Here is a tiny trained network, its code and every weight. The questions are about switching its units off for an input and a target symbol, where a switched-off unit gives its printed mean instead of its output.

import numpy as np


def w(rows, s, z=0):
    codes = np.array(rows[::2]) - 128.0
    scale = np.full(codes.shape[1], s)
    scale[-1] = z or s
    return codes * scale


def norm(h):
    return h / np.sqrt((h * h).mean(-1, keepdims=True) + 1e-5)


def f(y):
    return y / 2 * (1 + np.tanh(0.7978845608 * (y + 0.044715 * y**3)))


def softmax(a):
    e = np.exp(a - a.max(-1, keepdims=True))
    return e / e.sum(-1, keepdims=True)


def log_softmax(a):
    a = a - a.max(-1, keepdims=True)
    return a - np.log(np.exp(a).sum(-1, keepdims=True))


def net(x, mask):
    ids = ['ζθμσφω'.index(c) for c in x.split()]
    T = len(ids)
    res = E[ids] + P[:T]
    r = norm(res)
    for j in range(3):
        rows = slice(3 * j, 3 * j + 3)
        q, k, v = (r @ M[0][rows].T for M in (Q, K, V))
        z = softmax(np.where(np.tri(T) > 0, q @ k.T / 3**0.5, -1e9)) @ v
        o = O[0][rows]
        res = res + np.where(mask[j], z, o[:, -1]) @ o[:, :-1]
    y = f(norm(res) @ A[0][:, :-1].T + A[0][:, -1])
    res = res + np.where(mask[3:19], y, B[0][:, -1]) @ B[0][:, :-1]
    return log_softmax(norm(res)[-1] @ U[:, :-1].T + U[:, -1])


Q, K, V, O, A, B = {}, {}, {}, {}, {}, {}
E = w([
[160,111,90,224],'ζ',
[59,168,135,87],'θ',
[211,95,93,135],'μ',
[46,7,205,113],'σ',
[19,154,105,157],'φ',
[107,161,163,34],'ω',
],0.021)
P = w([
[42,26,1,34],'0',
[87,61,156,129],'1',
[96,80,164,138],'2',
[98,86,162,145],'3',
[104,95,172,145],'4',
[108,99,172,150],'5',
[116,103,174,150],'6',
[124,105,178,156],'7',
[131,108,180,159],'8',
[137,111,184,162],'9',
[147,111,186,168],'10',
[151,114,188,173],'11',
[157,114,186,175],'12',
],0.0098)
Q[0] = w([
[206,74,102,39],'head 1',
[55,61,201,180],'head 1',
[158,151,255,134],'head 1',
[145,94,154,123],'head 2',
[123,104,142,101],'head 2',
[164,217,86,128],'head 2',
[75,76,135,124],'head 3',
[106,133,118,173],'head 3',
[122,59,152,141],'head 3',
],0.026)
K[0] = w([
[177,132,10,120],'head 1',
[50,57,156,93],'head 1',
[121,149,215,5],'head 1',
[155,117,112,115],'head 2',
[134,124,146,94],'head 2',
[168,176,198,155],'head 2',
[68,89,102,132],'head 3',
[121,99,135,172],'head 3',
[128,51,112,100],'head 3',
],0.024)
V[0] = w([
[77,113,157,137],'head 1',
[149,147,102,171],'head 1',
[117,156,113,149],'head 1',
[9,192,144,189],'head 2',
[158,131,161,32],'head 2',
[180,218,130,159],'head 2',
[85,85,130,218],'head 3',
[90,114,19,138],'head 3',
[124,197,119,92],'head 3',
],0.014)
O[0] = w([
[126,155,161,192,191],'head 1',
[101,64,93,80,57],'head 1',
[77,137,131,118,89],'head 1',
[33,57,173,78,122],'head 2',
[77,88,39,206,132],'head 2',
[249,104,181,209,5],'head 2',
[216,165,101,161,175],'head 3',
[135,161,50,120,141],'head 3',
[79,178,186,75,74],'head 3',
],0.011)
A[0] = w([
[135,182,157,133,118],'neuron 1',
[128,88,112,88,143],'neuron 2',
[167,164,131,3,113],'neuron 3',
[132,197,48,146,142],'neuron 4',
[135,134,145,139,121],'neuron 5',
[164,140,111,120,80],'neuron 6',
[108,124,111,135,80],'neuron 7',
[110,126,149,96,106],'neuron 8',
[124,139,115,101,71],'neuron 9',
[143,105,88,139,174],'neuron 10',
[148,102,156,122,1],'neuron 11',
[126,143,205,89,111],'neuron 12',
[155,92,142,67,129],'neuron 13',
[149,104,113,87,25],'neuron 14',
[166,108,129,142,148],'neuron 15',
[195,185,106,104,64],'neuron 16',
],0.033,0.006)
B[0] = w([
[90,127,135,112,173],'neuron 1',
[127,152,148,148,161],'neuron 2',
[94,154,134,253,168],'neuron 3',
[107,151,144,210,250],'neuron 4',
[119,136,122,145,133],'neuron 5',
[128,127,165,88,166],'neuron 6',
[145,151,110,130,152],'neuron 7',
[137,123,154,110,186],'neuron 8',
[132,118,115,137,135],'neuron 9',
[110,117,132,103,204],'neuron 10',
[88,148,126,125,127],'neuron 11',
[152,122,101,86,207],'neuron 12',
[117,150,130,188,144],'neuron 13',
[105,146,122,160,141],'neuron 14',
[114,146,119,135,190],'neuron 15',
[155,95,106,27,196],'neuron 16',
],0.064,0.011)
U = w([
[145,154,128,174,181],'ζ',
[6,193,180,59,9],'θ',
[154,147,76,62,164],'μ',
[209,102,164,89,196],'σ',
[90,46,79,115,113],'φ',
[111,48,214,116,97],'ω',
],0.012,0.011)

Each question gives the input, a string of symbols that net reads in full, and the target symbol t.
The units are the heads (3 rows each of Q, K, V and O) and the neurons (one row each of A and B). Each row of codes is followed by its name. A weight is (code - 128) times the scale printed after its matrix; where a second scale follows, it is the last column's (O, A, B and U).
mask holds one flag per unit, heads first, then neurons. A switched-off unit (its flag False) gives its mean, the last column of its rows in O or B, instead of its output. The means were averaged over made-up inputs and are rounded, as every weight is.
A unit's drop is (log p(t) with every unit on - log p(t) with that unit switched off) / (log p(t) with every unit on - log p(t) with every unit switched off).
The circuit of an input: a set's keep is (log p(t) with only the set's units on - log p(t) with every unit switched off) / (log p(t) with every unit on - log p(t) with every unit switched off). Starting from the 12 units with the biggest drops (on a tie, the unit counted first), units are removed one at a time, each time the one whose removal leaves the highest keep (on an exact tie, the one counted first), for as long as the keep stays at least 0.8.
units of the circuit, in order: the units of the circuit, biggest drop first
top k neurons: the k neurons with the biggest drops, biggest first
heads that matter: for each layer, one digit per head in row order, 1 if its drop is at least 0.15 and else 0, layers parted by /
input θ θ ω μ ζ ω σ μ σ μ μ φ μ, target σ: units of the circuit, in order => (neuron 16)
input ζ ζ σ μ φ θ ζ ζ ω σ, target μ: top 3 neurons => (neuron 12; neuron 4; neuron 3)
input θ μ μ, target θ: heads that matter => 110
input φ ω σ θ θ ζ μ μ θ ζ, target θ: top 4 neurons => (neuron 12; neuron 15; neuron 16; neuron 3)
input ω φ θ ω θ θ, target μ: heads that matter => 010
input μ θ θ μ σ μ, target σ: top 4 neurons => (neuron 16; neuron 6; neuron 3; neuron 1)
input μ φ σ φ ω φ, target μ: units of the circuit, in order => (head 2; neuron 4; neuron 12)
input μ φ ω ω σ μ θ ω μ σ ω, target σ: units of the circuit, in order => (neuron 12; neuron 8)
input μ μ σ μ ω θ μ θ θ, target μ: top 2 neurons => (neuron 4; neuron 12)
input μ σ ζ μ ω ω σ σ ω ζ ω ζ, target μ: top 3 neurons => (neuron 16; neuron 3; neuron 15)
input θ σ θ μ μ θ ζ ζ, target θ: units of the circuit, in order => (head 2; neuron 16; neuron 12; neuron 1)
input φ ω ω θ φ μ μ, target θ: heads that matter => 111
input θ μ σ φ ζ φ σ ζ μ ζ μ σ, target ω: heads that matter => 011
input σ ω θ, target ζ: heads that matter => 000
input θ μ σ, target ω: top 4 neurons => (neuron 4; neuron 16; neuron 3; neuron 12)
input θ μ σ ω φ ω μ ω σ φ θ σ μ, target μ: units of the circuit, in order => (neuron 16)
input φ ζ σ σ ζ σ θ ζ, target μ: top 4 neurons => (neuron 16; neuron 3; neuron 4; neuron 15)
input φ φ ζ ω φ φ, target σ: top 3 neurons => (neuron 4; neuron 3; neuron 8)
input ζ σ φ σ θ φ φ σ σ ω φ φ, target σ: units of the circuit, in order => (head 2; neuron 12; neuron 3; neuron 8)
input θ ζ σ ω, target ζ: units of the circuit, in order => (neuron 3)
input ω ζ θ σ ω φ σ, target φ: top 2 neurons => (neuron 4; neuron 16)
input φ ω σ σ μ θ θ σ, target σ: top 2 neurons => (neuron 12; neuron 4)
input φ θ ζ φ φ, target μ: top 2 neurons => (neuron 4; neuron 3)
